Here is a tiny trained network, its code and every weight. The questions are about switching its units off for an input and a target symbol, where a switched-off unit gives its printed mean instead of its output.

import numpy as np


def w(rows, s, z=0):
    codes = np.array(rows[::2]) - 128.0
    scale = np.full(codes.shape[1], s)
    scale[-1] = z or s
    return codes * scale


def norm(h):
    return h / np.sqrt((h * h).mean(-1, keepdims=True) + 1e-5)


def f(y):
    return y / 2 * (1 + np.tanh(0.7978845608 * (y + 0.044715 * y**3)))


def softmax(a):
    e = np.exp(a - a.max(-1, keepdims=True))
    return e / e.sum(-1, keepdims=True)


def log_softmax(a):
    a = a - a.max(-1, keepdims=True)
    return a - np.log(np.exp(a).sum(-1, keepdims=True))


def net(x, mask):
    ids = ['βγδεζθξπφω'.index(c) for c in x.split()]
    T = len(ids)
    res = E[ids] + P[:T]
    u = 0
    for l in range(2):
        q, k, v = (norm(res) @ M[l].T for M in (Q, K, V))
        z = softmax(np.where(np.tri(T) > 0, q @ k.T / 2**0.5, -1e9)) @ v
        res = res + np.where(mask[u], z, O[l][:, -1]) @ O[l][:, :-1]
        u += 1
        y = f(norm(res) @ A[l][:, :-1].T + A[l][:, -1])
        res = res + np.where(mask[u : u + 4], y, B[l][:, -1]) @ B[l][:, :-1]
        u += 4
    return log_softmax(norm(res)[-1] @ U[:, :-1].T + U[:, -1])


Q, K, V, O, A, B = {}, {}, {}, {}, {}, {}
E = w([
[252,147,215,135],'β',
[97,67,182,192],'γ',
[80,105,214,184],'δ',
[147,92,154,142],'ε',
[163,123,151,60],'ζ',
[105,186,110,154],'θ',
[130,143,165,89],'ξ',
[149,125,134,81],'π',
[84,201,133,134],'φ',
[52,125,35,80],'ω',
],0.019)
P = w([
[71,155,136,3],'0',
[43,139,138,79],'1',
[58,149,115,89],'2',
[82,160,110,104],'3',
[85,144,130,99],'4',
[106,167,105,117],'5',
[124,153,117,105],'6',
[114,147,127,105],'7',
[132,164,118,110],'8',
[147,136,179,59],'9',
],0.0057)
Q[0] = w([
[185,147,232,97],'0.h0',
[191,1,188,200],'0.h0',
],0.0075)
K[0] = w([
[110,37,101,164],'0.h0',
[178,2,109,86],'0.h0',
],0.0085)
V[0] = w([
[255,82,113,166],'0.h0',
[120,61,225,113],'0.h0',
],0.006)
O[0] = w([
[130,178,55,184,4],'0.h0',
[254,194,70,122,175],'0.h0',
],0.0099,0.0028)
A[0] = w([
[3,166,119,104,222],'0.n0',
[208,36,198,56,165],'0.n1',
[167,160,30,146,2],'0.n2',
[77,25,165,20,196],'0.n3',
],0.0067,0.0024)
B[0] = w([
[254,106,145,94,239],'0.n0',
[39,171,71,144,255],'0.n1',
[119,116,90,126,111],'0.n2',
[136,143,116,213,242],'0.n3',
],0.011,0.0042)
Q[1] = w([
[252,141,154,99],'1.h0',
[254,166,236,32],'1.h0',
],0.0051)
K[1] = w([
[16,149,42,139],'1.h0',
[137,58,14,254],'1.h0',
],0.0074)
V[1] = w([
[143,2,30,102],'1.h0',
[164,144,178,168],'1.h0',
],0.0088)
O[1] = w([
[154,196,233,237,3],'1.h0',
[209,3,65,145,173],'1.h0',
],0.0075,0.0063)
A[1] = w([
[154,122,69,71,75],'1.n0',
[127,94,40,92,193],'1.n1',
[226,186,115,207,144],'1.n2',
[126,31,154,255,253],'1.n3',
],0.0093,0.0036)
B[1] = w([
[74,120,101,172,206],'1.n0',
[84,171,157,214,254],'1.n1',
[71,94,142,114,207],'1.n2',
[247,93,162,190,145],'1.n3',
],0.013,0.0065)
U = w([
[159,147,9,158,156],'β',
[188,117,129,77,167],'γ',
[139,97,118,132,2],'δ',
[210,141,145,147,192],'ε',
[119,144,113,78,186],'ζ',
[133,21,152,161,24],'θ',
[107,114,120,133,30],'ξ',
[130,145,140,64,243],'π',
[59,13,139,85,123],'φ',
[116,159,239,180,145],'ω',
],0.015,0.0055)

Each question gives the input, a string of symbols that net reads in full, and the target symbol t.
The units are the heads (2 rows each of Q, K, V and O) and the neurons (one row each of A and B). Each row of codes is followed by its name. A weight is (code - 128) times the scale printed after its matrix; where a second scale follows, it is the last column's (O, A, B and U).
mask holds one flag per unit, layer by layer, with each layer's heads first. A switched-off unit (its flag False) gives its mean, the last column of its rows in O or B, instead of its output. The means were averaged over made-up inputs and are rounded, as every weight is.
A unit's drop is (log p(t) with every unit on - log p(t) with that unit switched off) / (log p(t) with every unit on - log p(t) with every unit switched off).
The circuit of an input: a set's keep is (log p(t) with only the set's units on - log p(t) with every unit switched off) / (log p(t) with every unit on - log p(t) with every unit switched off). Starting from all 10 units, units are removed one at a time, each time the one whose removal leaves the highest keep (on an exact tie, the one counted first), for as long as the keep stays at least 0.8.
circuit, biggest first: the units of the circuit, biggest drop first
most important unit: the unit with the biggest drop
k most important neurons: the k neurons with the biggest drops, biggest first
k most important neurons of layer l: the k neurons of layer l with the biggest drops, biggest first
input ω β ξ β ε, target β: most important unit => 0.n0
input φ ω β π θ φ ω ξ, target ω: 2 most important neurons of layer 0 => 0.n3, 0.n0
input β δ β γ φ, target γ: circuit, biggest first => 0.n0, 1.n1, 0.n1
input ξ ω φ, target ω: circuit, biggest first => 1.h0, 0.n0
input β β ω ζ ξ ω β β θ, target ω: 2 most important neurons of layer 0 => 0.n0, 0.n2
input δ ω ω, target ω: circuit, biggest first => 0.n0, 1.h0, 0.n1
input ξ ω ω ξ, target ω: 3 most important neurons => 0.n0, 0.n3, 1.n2
input ω β φ β θ, target ω: 2 most important neurons => 0.n3, 0.n0
input φ ε β β β φ φ β θ, target ε: 4 most important neurons => 0.n0, 0.n1, 1.n1, 1.n3
input θ φ φ, target φ: circuit, biggest first => 0.h0, 1.h0, 0.n0
input β β φ ω β β β φ π β, target π: 2 most important neurons of layer 0 => 0.n1, 0.n0
input β β β φ β π φ, target π: circuit, biggest first => 0.n1, 0.n0, 1.n1, 1.h0
input β π β θ β β, target π: 2 most important neurons of layer 1 => 1.n1, 1.n2
input φ β β ξ π ξ β β φ φ, target π: most important unit => 0.n1
input ξ φ γ φ β β β δ β, target γ: circuit, biggest first => 1.n1, 0.n3
input γ θ φ φ θ, target γ: 3 most important neurons => 0.n0, 0.n1, 1.n1
input β ξ β φ β φ, target φ: circuit, biggest first => 0.h0, 1.h0
input ω ζ ε β δ, target ε: 2 most important neurons of layer 1 => 1.n3, 1.n1
input ζ β β, target ζ: 3 most important neurons => 0.n1, 0.n0, 0.n3
input β ξ ε ω φ φ β γ, target ε: 2 most important neurons of layer 1 => 1.n3, 1.n2
